Each row is followed by its class.
[  39  -66   11   26  -16   58   -1    5  -45  -38  -17  -36 -105   21
  -39  -12   10    6  -47  -31  -51   28   29    8   22   43   -9   -4
   17   12  -28    7  -46   33   34   23   29] -> Z_996
[-31  -7   1 -15 -53 -27 -21 -33  39 -11   3 -22 -25   3   5  28  15 -20
  14 -22 -14 -31 -21 -10   6  24  23   2  10  31 -11 -12   7   5   3  -1
 -18] -> Z_926
[ 17  22  25  19  18  14 -22  -4  20  -9 -35  -2  11   1   5  29  46 -22
 -23   3 -18 -20 -18   9  19  -6 -37 -29 -18 -36 -26  33 -10   9  -6  -4
 -59] -> Z_926
[-44   0  17  -9 -43 -22 -22   1  23  -9  12  -7   6  24  31  27  30 -19
  25   3  -4 -23 -23 -42  21  12   6  10  30  -8 -24 -16  -3   9   7  10
 -11] -> Z_682
[ 23  36  26 -15   7  15 -13   1   3   3 -28   9  29   7  10  47   4 -18
  28  32  -6 -25  -3  -6  20 -13 -34 -13 -15 -35 -46  11  -2 -23  -3  10
 -60] -> Z_682
[ 30  21  35  45  21   4 -20  16 -10 -29 -46  -6   5  23 -20  17  52 -32
  25  -2 -15 -24 -16 -26   6   5 -57 -50 -24 -33 -42  23 -14  12   3   1
 -93] -> Z_427
[ -6 -28  24   9  39  -3 -25  -3   4 -16 -33 -12 -14  10   1  25  -5 -23
 -10  -7 -24 -27 -29 -26  15 -21 -18 -49  -9 -61 -31   3 -32  14   1  29
 -25] -> Z_78
[ 20   2  33  25  38   2 -11  -7  -6  -2 -39  21  13  12  12  39  17 -19
 -16   7  -8 -18 -19 -29  11 -12 -30 -28 -19 -56 -11  28  -2  11   7   2
 -88] -> Z_472
[ 25   7  20  34  16  18 -17  22 -19  -1 -32 -10  14   7  -9  18  24 -17
   3  20 -10  -8 -25   6  23 -14 -39 -24 -13 -34 -45   6 -40  13 -17  19
 -58] -> Z_682
[ -8  -4  -2 -13 -18 -16 -26 -23  43 -26  21  -8   1  24  29  27  -2 -14
  25   8 -17 -41 -29 -33  14  12  16  19  34  40  -2 -15   2   1  -7   5
 -26] -> Z_410
[-11 -14   2  -3  29  47 -17 -37 -23   7 -85  13  36  -4  11  17  24   5
 -20   7 -29 -32 -10  -5  42  18  16 -51  14 -24 -30   3  23  -3  12 -14
 -61] -> Z_996
[-31  -2  11 -24 -40 -29   1 -21   3   7   3  17   4  15  21  19  48 -12
  31  -2   3 -18 -22  -9  18  23  12  33  46  -2 -48 -17  13 -13  -2  -5
   2] -> Z_682
[ 23  -2  23  22  14   4 -12  29  -8 -18 -21 -11  -1  -2 -15  46  20 -19
  -4   0 -11 -37  -8 -15   0  -6 -44 -21 -31 -35 -20  16 -12  -3  -5  15
 -44] -> Z_364
[ 30  10  25  21  31  10 -25  16   0 -21 -25 -10   7   5  14  48  21 -24
   8   5 -10 -27 -17 -20  21 -14 -42 -26 -31 -43 -18  21  -9  -8  -5   2
 -47] -> Z_410
[ 24  10  30  28  10  18 -19   3  20 -13 -34  10   1  13  12  33   5 -23
 -24  10 -14 -36 -23  -6  26  -6 -33 -37  -7 -40  -7  36  -8   4  -1   5
 -82] -> Z_472
[-44  -4   9 -28 -33 -30 -11 -19  50  -9  -2  -3  17   5  30  20  59 -13
  24  -2 -19 -42 -22 -56  20  29   3   8  31   7 -22 -13  17 -10  -3  -5
 -34] -> Z_78
[ 18  38  17  65  -1  33   0  46  36   4 -20 -35  -2  36  -9  22  13 -15
   0  18 -27 -28 -19 -24  25 -24 -45 -34  11 -15  15  54 -23  -7  31  18
 -89] -> Z_427
[ 22  21  22  20  23  36 -24  24  12  -7 -46 -16  -3 -22  17  71  32 -19
  -6  12 -45 -38 -27  17  21   9 -39 -59 -44 -10 -59  50  -4   1   1 -15
 -24] -> Z_996
[ 44  34  27  22  23  33  -5   0   0   3  -3  -4  32  14 -12  23  32 -23
 -22  -1   3 -27 -20  10 -21  -6 -25  30  12   2 -38  22   2 -27   4 -11
 -51] -> Z_364
[ -8  14   8 -10  -5  -8  -8 -16  32  -2  -6   9  -2  32  -1   3  42 -20
  -3   6 -25 -24 -11 -41  19  19   4  -2  57  22 -19  -5  16   8  14   3
 -25] -> Z_427
[ 19  24  31 -29  13  29   2  -5  45   0  15   3  22  12 -40 -26  30 -42
   9 -20 -16   8  36  12  23  17 -13 -90 -63  32 -30  21  22  21  -7  33
 -62] -> Z_78
[-12  16   3 -17 -27 -39 -13 -30  37   6  27  -7 -18  27  23  31  30 -17
   3   0   3 -28   0 -27   5  13  21  -4  -2  15  -2  -1   3  10  -5  -2
 -28] -> Z_472
[-18  25 -10  -8 -24 -38   3  -9  41   5   7   2   3   6   6  29  42  -1
   3  26 -11 -28 -12  -9   7  20  12  -1  19  48 -10   8   9  -8  -9 -22
  -3] -> Z_427
[ 36  24  22  25  -8  27 -30  30   5  -7 -54  -2  11  -5  10  22  70 -32
   4  24 -21 -16 -12 -30  25   9 -42 -17 -17 -30 -53   8  -3   5 -12   0
 -53] -> Z_996
[ -7  11  -4   2 -30 -51   0 -16  15   2  -5   6  -5   6   2  12  31  -5
  32  12  -4 -21 -29 -26  12  11   8   6  27   2 -31 -22  -5 -21  -2  11
 -12] -> Z_427
[ 34 -20  20  22  41  31 -25  11   1  -5 -26  21  -7  23   3  32  25 -28
   7   7 -19 -23 -20  -6  21 -23 -38 -41 -15 -33 -42  12   1   3 -10   9
 -54] -> Z_825
[ -9  19   6  -2 -19 -38  -9   8  26  -1  10 -10 -11  30  10  27  42 -18
  29  13 -14 -21 -12 -41   5   6  -2   5  23  22  -9  -9  12   1   5   7
 -22] -> Z_427
[-15  -1   4 -23 -34 -30 -17 -25  29  -8  18  -5 -29   1  10  49  26 -14
  15  -8 -21 -44 -15 -41   4  22  15   9  35  21 -27 -11   7   9  12   3
  11] -> Z_364
[ -9  16   0 -21 -33 -25 -15 -35  38   9   9 -10 -33   6  15  22  57 -17
  31  -5 -18 -26 -16   1  11  22  13   4  22  27 -41 -12  12  13 -14  -1
  -5] -> Z_926
[ 18   5  36  52  12 -11 -35 -28 -23 -29 -34 -20  29  30  -6  11  42   4
   2  -5   5  20 -17 -58  21  -6  -7 -21 -17 -44  16 -14 -53  43   1  19
 -81] -> Z_682
[ 13 -14  24  36  16  13 -15  23  -2 -12 -40 -19  -6 -12  -8  40  30 -20
  -9 -10 -12  -6 -32 -17   9  -5 -42 -27 -51 -59 -26  13 -29  -4   5   7
 -45] -> Z_926
[ -40   43  -31   16  -25  -57   26 -104   85   45   95   42   60  -39
  -20  -88  -52   42   22   30  -45    6    6  -66  -12  -50   20   31
   87   79  -20   44  -21  111   32   47  -44] -> Z_364
[ 22   3  15  16  -4  15 -32 -11  -2  -5   8 -21   0  29   0  31  50 -20
  42  14  -7 -27  -7 -14  29 -14 -26 -33 -18 -28 -53  -4 -23   8  -2  12
 -43] -> Z_682
[  26  -19   24   70   21   54  -32   60  -36  -34  -25  -24   71    0
    4   -4    1  -14    3    7   11   20  -27  -21    8  -13  -48  -11
  -61  -33    0   -3  -27  -11    3   -4 -114] -> Z_410
[ 52  36  14 -51  11  17  -7 -93  48  23 -37   1   1  55  -6  -2   8 -25
  -4 -38  -2  -3   3  18  37  40  47 -34  18   9 -17   1 -18  -4 -13  10
 -76] -> Z_472
[-18   3 -11 -20 -29 -25 -10 -33  31  -3 -10  -1   4   6  20  26  52 -11
  18   2 -30 -33 -22 -35  11  33  14  23  39  39 -35  -5   7   5   5 -15
 -20] -> Z_996
[ 29  18  21  15   6  24 -23   3   0 -22 -79  26   5 -38  -8  13   3 -31
 -11   1 -11 -24 -27  -7  16   7 -39 -36 -18 -65 -58  23 -18  -9  -5 -11
  -8] -> Z_996
[ 14 -40  15  37  28  44 -18 -24 -14  16 -31  12  35   4  11  76   0 -23
  59 -46  -6 -24 -76  17  31 -23  -7 -41 -23 -33 -38  22  28 -66  53 -40
 -68] -> Z_825
[ 20  -6  12 -46 -52   9 -27  -4  88 -13  13  -3 -22  16 -22  28 -11 -53
  20  -5 -11 -21  18 -82   9  16  -7 -13 -36  31 -17 -21   7 -10  -7  23
 -28] -> Z_825
[-23   2 -10 -26 -40 -33 -19 -23  35  -3  19 -14 -29   4  13  36  41 -20
  11  -5 -18 -23 -12   1  17  19  16  -4   7  33 -15 -12   7   7   1  -7
   0] -> Z_926
[ 47   2  14  -1  43  29 -18   3   6  -7  -9  14  10   6  -3  25  19 -23
 -22  -1 -23  -4 -13   8  13  -7 -42 -19 -22  -8 -49  17 -18 -12  -6  -3
 -38] -> Z_825
[ -6  21  30   2  14 -13  -8  20  20 -13 -45  -2  26  10   2  27  42 -38
  -5  -5   3 -23 -13 -20   4   5 -33 -37 -32 -45 -16  23 -14 -10 -13  -5
 -73] -> Z_78
[ 21   2  24  26  -2   8  -9  24 -15  -4 -38 -15   2  -8 -16  39  19 -20
   7  -5 -12 -28  -6 -30  12  -4 -43 -33 -31 -59 -39  13 -22  -9  11  24
 -72] -> Z_364
[  9 -20  24  37  15  19 -20   3   7 -39 -67  -2  29  11 -19  -4   9  -4
 -13  -6 -16 -32 -20  -4  27   7 -48 -39  -9 -44  -8  29 -23   1 -11  -5
 -68] -> Z_427
[  20  -19   30    6   24   42  -18  -17   -1  -13  -53   -3   20   21
    3   23  -20  -13  -14  -10  -14  -24   -9  -31   18   10  -19  -27
  -17  -44   -9    9   -8   -9   12    7 -111] -> Z_472
[ -9  50  -6 -12 -49 -51 -26 -21  60  -8  30 -44   4  53  42   4  46   1
  41   8   5 -25 -12   2   6  19  15  18  20  21 -22  -4 -44 -13 -27  -8
  -8] -> Z_427
[ -1  32  28  42  27  18   2   6  20 -16  -8  -6  10  -2  -7   3  34 -17
   2 -28 -30 -42 -30  23  20 -11 -62 -53 -16 -41 -27  58  -7   3  18  26
 -69] -> Z_926
[ 55  30  -1  22  24 -26 -18 -28   5  -2 -11 -22 -16  38 -12  55  56 -29
  19  19 -25   6 -18 -39  -1   3 -21 -24 -10  -7 -70  17 -83  15  26 -15
 -80] -> Z_427
[ 23  39  20  24   7  11 -23  24 -18 -15 -73  -2  22 -35  13  19  61 -19
   2   0 -14 -24 -22 -19  12  16 -57  -6 -17 -46 -43  16   0  -9 -14 -24
 -33] -> Z_996
[-15  -3   7 -26 -27  -8  -2 -14  39   1  18  14 -17  40  17  23  30 -21
  33   9 -10 -17 -19 -23  22  16   9  15  51   7 -35  -4 -13  12   4   9
   5] -> Z_682
[ -5  14  -5  -9  -3 -10 -12 -34  29  -3  -8   7 -30  25  23  21  19  -1
   1  -6 -21 -22 -15 -13   5  22  22   5  51  44  -4   2  -2  17 -11 -17
 -13] -> Z_825
[ -7  11 -14 -14 -25 -18 -11 -19  43 -15 -23  15   4   9  20  28  61 -15
  23  17 -16 -21 -19 -43   0  46  12  16  25  41 -18   2  -8  25  -9 -43
 -18] -> Z_996
[ 15  -9  10  35  75  36 -30  19  -5 -28   5 -50  16  52  11  26  51 -17
 -47   6 -26 -26 -10 -32  12 -36 -59 -32 -17 -73 -21  32 -80   3  28   3
 -72] -> Z_78
[  4   6  21 -27  -9 -80   0  -6  28   9  17   8  27  -8  28  54  77 -18
  -1  -1 -12  -4 -34 -55  -4  29 -11  61 -10  38 -17 -24  26  -3 -25   5
 -48] -> Z_472
[ 29  11  31  27  31 -16  -1  17 -25   3 -11  12  33  -3 -12  34  33 -21
   4   7  -3   5 -35   8  13 -26 -43  -1 -22 -30 -32   9 -12  -4  -5  22
 -42] -> Z_682
[-60 -49   9 -12 -58 -13 -10  -3   4 -14 -17  24 -17   9  19  31 -38  -9
  33   2 -12 -49 -24  -9  14  23  44 -30  38  -2 -32 -20  23   0  16  26
 -31] -> Z_364
[-15   4   3 -21 -38 -15 -23 -25  32   1 -19 -13   3   2  19  27  62 -22
  22 -10 -19 -37 -16 -34  10  34  10  23  20  33 -36 -11  30  -1  -9 -19
  -6] -> Z_996
[-42   8  -1  15 -55   6 -40 -13  -7   6  31 -44 -27 -12  39 -11 -12 -14
  43 -45   1 -30 -45 -37 -17  22  30  51  63  52  -5 -51  46   3  22 -29
  19] -> Z_472
[-24  30  -8 -49  -6 -40 -25 -51  45   4   2 -20  35  37  43  23  39   0
  21   1 -28 -21 -13 -28  19  29  22  17  50  37 -30 -12 -10  -1   4 -16
 -34] -> Z_427
[-12 -21  14 -32 -54 -35 -24 -34  24  -4 -53  16 -73   6   8  21  21 -36
 -15 -17   6 -27   4 -50  27  36  20  -8  31 -45 -10 -19   5  23 -21  -9
  16] -> Z_472
[ 19   9  25  38  10  25 -13   3   8 -10 -36  -2   9 -13  -3  20  44 -10
   5   0 -23 -31 -32  15  24  -3 -42 -27 -14 -24 -22  20  13  -4  -8   7
 -66] -> Z_926
[ 54  16 -26 -16  58 -35 -37 -36 -28   4 -83  14  26 -51  14  36  31   8
  22  21 -27  -5 -39 -24  26 -10 -23  15   8 -21 -11 -37 -15  19 -43 -28
  14] -> Z_996
[ -1 -32  37  11  35   5  -6   8  -2 -33 -35   1   2  26   2  39  30 -24
   1  -7 -25 -46 -32 -43  -3   1 -41   0   9 -42 -26   7   1 -18  13  13
 -72] -> Z_78
[ 31  -1  25  -1  30  -2 -15  -6   0 -26 -41  12  27  13   2  28  43  -5
  10  14 -27 -15 -15 -39  24  14 -45 -12  -5 -41 -47  -2 -17 -17   4   8
 -59] -> Z_427
[-50   4  -4 -16 -30 -36  -1 -12  38 -19  12 -11 -13  14  25  19  36  -5
  35  -7  -9 -61 -19 -26  14  19   8 -16  22   0  -2  -5   5 -20   0   2
 -14] -> Z_78
[ 23  -2  33  29  14  18 -22  -7  -2  -3 -32   5  10   1   9  16  16 -17
 -11  -2  -5 -27 -16 -11  15 -11 -40 -20 -20 -54 -30  24   1   4  -6  -1
 -68] -> Z_472
[ 12 -10  33  31  31  13   6  27 -11 -21 -55   1  25  -2  -7   7  20 -23
  27 -24 -16 -21 -44  -4   6  -1 -62 -15  -8 -52 -31  24 -12 -21   4   6
 -86] -> Z_78
[  6  19  12  14 -17 -17  -2 -27  22  11 -16 -23 -28  10 -15  30  41 -23
  -4 -21 -18 -26 -34  -8   9  12  14   2  22  28  -1  -9  12  -2   4  22
 -51] -> Z_926
[ 28   0  26  24  12   1 -11  10   1  -3  10   2  -2   5 -17  43  49 -32
  16  -4 -13 -34 -18 -25  11 -16 -38 -37 -25 -44 -59  15  -8  -2  17  28
 -44] -> Z_364
